Below is a small trained network, with its code and all its weights. Each question gives an input and a target symbol and asks what happens when units are switched off, that is, made to give their printed mean instead of their output.

import numpy as np


def w(rows, s, z=0):
    codes = np.array(rows[::2]) - 128.0
    scale = np.full(codes.shape[1], s)
    scale[-1] = z or s
    return codes * scale


def f(y):
    return np.maximum(y, 0)


def softmax(a):
    e = np.exp(a - a.max(-1, keepdims=True))
    return e / e.sum(-1, keepdims=True)


def log_softmax(a):
    a = a - a.max(-1, keepdims=True)
    return a - np.log(np.exp(a).sum(-1, keepdims=True))


def net(x, mask):
    ids = ['ΔΘΣΩζλφ'.index(c) for c in x.split()]
    T = len(ids)
    res = E[ids] + P[:T]
    q, k, v = (res @ M[0].T for M in (Q, K, V))
    z = softmax(np.where(np.tri(T) > 0, q @ k.T / 4**0.5, -1e9)) @ v
    res = res + np.where(mask[0], z, O[0][:, -1]) @ O[0][:, :-1]
    y = f(res @ A[0][:, :-1].T + A[0][:, -1])
    res = res + np.where(mask[1:9], y, B[0][:, -1]) @ B[0][:, :-1]
    return log_softmax(res[-1] @ U[:, :-1].T + U[:, -1])


Q, K, V, O, A, B = {}, {}, {}, {}, {}, {}
E = w([
[215,103,57,153,42,87],'Δ',
[61,45,178,190,78,195],'Θ',
[90,191,99,123,155,135],'Σ',
[129,156,22,157,147,82],'Ω',
[186,184,75,127,173,42],'ζ',
[87,67,92,160,28,112],'λ',
[103,18,74,3,156,49],'φ',
],0.018)
P = w([
[231,169,217,191,168,184],'0',
[152,168,70,61,130,102],'1',
[112,90,144,154,148,92],'2',
[143,85,136,247,27,172],'3',
[179,159,109,78,29,54],'4',
[132,107,157,121,121,25],'5',
[192,132,49,107,143,185],'6',
[83,189,53,85,66,112],'7',
[79,122,105,134,171,135],'8',
[165,143,152,117,215,110],'9',
],0.012)
Q[0] = w([
[179,230,254,50,132,135],'h1',
[145,172,166,100,69,181],'h1',
[159,154,102,84,62,31],'h1',
[138,185,184,110,153,218],'h1',
],0.0093)
K[0] = w([
[201,82,171,136,177,138],'h1',
[176,28,254,223,152,132],'h1',
[151,138,205,92,78,111],'h1',
[165,99,181,117,203,213],'h1',
],0.0081)
V[0] = w([
[153,168,62,74,103,144],'h1',
[216,43,227,123,148,106],'h1',
[110,144,89,105,126,211],'h1',
[1,188,163,70,118,103],'h1',
],0.0066)
O[0] = w([
[145,103,94,1,21,72,255],'h1',
[92,96,92,49,103,238,21],'h1',
[165,104,136,80,29,67,94],'h1',
[252,24,126,106,4,101,55],'h1',
],0.0086,0.0057)
A[0] = w([
[157,189,143,183,141,127,188],'n1',
[106,209,192,250,97,64,103],'n2',
[99,81,200,130,132,100,122],'n3',
[119,89,101,57,79,116,56],'n4',
[187,151,124,218,254,116,235],'n5',
[151,206,118,113,216,155,144],'n6',
[121,80,25,165,121,155,252],'n7',
[58,133,158,128,110,138,108],'n8',
],0.009,0.0036)
B[0] = w([
[163,43,66,236,203,57,199],'n1',
[185,122,75,172,185,165,243],'n2',
[134,159,124,148,165,80,158],'n3',
[185,119,125,148,128,185,213],'n4',
[200,77,231,140,112,162,248],'n5',
[27,24,153,149,109,67,208],'n6',
[205,209,159,24,204,195,255],'n7',
[133,215,168,74,254,86,153],'n8',
],0.0071,0.0079)
U = w([
[62,179,97,99,188,119,49],'Δ',
[182,39,82,115,194,225,148],'Θ',
[157,109,119,146,22,133,102],'Σ',
[121,129,94,149,107,72,61],'Ω',
[168,190,204,73,162,150,254],'ζ',
[171,157,73,117,179,146,110],'λ',
[177,255,191,43,98,137,99],'φ',
],0.0081,0.0033)

Each question gives the input, a string of symbols that net reads in full, and the target symbol t.
The units are the heads (4 rows each of Q, K, V and O) and the neurons (one row each of A and B). Each row of codes is followed by its name. A weight is (code - 128) times the scale printed after its matrix; where a second scale follows, it is the last column's (O, A, B and U).
mask holds one flag per unit, heads first, then neurons. A switched-off unit (its flag False) gives its mean, the last column of its rows in O or B, instead of its output. The means were averaged over made-up inputs and are rounded, as every weight is.
A unit's drop is (log p(t) with every unit on - log p(t) with that unit switched off) / (log p(t) with every unit on - log p(t) with every unit switched off).
The circuit of an input: a set's keep is (log p(t) with only the set's units on - log p(t) with every unit switched off) / (log p(t) with every unit on - log p(t) with every unit switched off). Starting from all 9 units, units are removed one at a time, each time the one whose removal leaves the highest keep (on an exact tie, the one counted first), for as long as the keep stays at least 0.8.
circuit, biggest first: the units of the circuit, biggest drop first
unit that matters most: the unit with the biggest drop
k most important neurons: the k neurons with the biggest drops, biggest first
drop of u: that unit's drop, to one decimal
input Ω ζ Σ Δ Δ Ω, target Δ: unit that matters most => h1
input φ Ω Ω Σ Ω Θ, target Ω: circuit, biggest first => n7, h1
input ζ Θ Ω Δ, target Θ: circuit, biggest first => h1, n2
input Δ Ω Ω Θ Δ Ω Δ Δ, target φ: 4 most important neurons => n1, n7, n2, n6
input Δ Ω ζ Ω Δ Ω λ Ω ζ Σ, target Θ: 2 most important neurons => n5, n1
input φ Δ Δ λ Θ λ Δ Σ, target Δ: circuit, biggest first => h1, n6, n5
input φ Σ Θ, target Σ: 2 most important neurons => n7, n1
input Ω Ω φ λ, target Θ: 2 most important neurons => n2, n7
input Θ Σ ζ Δ Ω Σ Σ Ω Θ, target Ω: circuit, biggest first => h1, n5
input φ ζ Θ, target ζ: 2 most important neurons => n8, n1
input λ Θ φ Ω, target Θ: circuit, biggest first => h1, n5, n2
input Σ ζ ζ λ φ ζ λ Δ Θ, target Δ: 4 most important neurons => n5, n8, n4, n3
input Δ Θ φ ζ, target Θ: circuit, biggest first => h1, n5, n1
input Δ Ω φ φ Ω ζ, target Ω: circuit, biggest first => n7
input Δ Ω Δ φ Δ, target φ: circuit, biggest first => h1, n1, n2
input Θ Ω Ω Σ Δ φ, target Δ: 2 most important neurons => n5, n7
input Δ ζ ζ ζ ζ φ Δ Ω φ, target Ω: 2 most important neurons => n7, n5
input Ω φ Ω Θ Θ ζ Ω Ω Ω Ω, target Ω: 3 most important neurons => n7, n4, n1
input Δ φ Ω Ω Δ ζ, target Δ: 2 most important neurons => n6, n4
input Σ Δ ζ Δ, target λ: drop of h1 => 0.2
input Δ Ω Ω λ, target λ: drop of h1 => 0.2
input ζ φ Σ Θ Δ Ω, target Δ: drop of n4 => 0.1
input Θ φ Δ Δ φ ζ Δ Σ, target Δ: most important neuron => n6
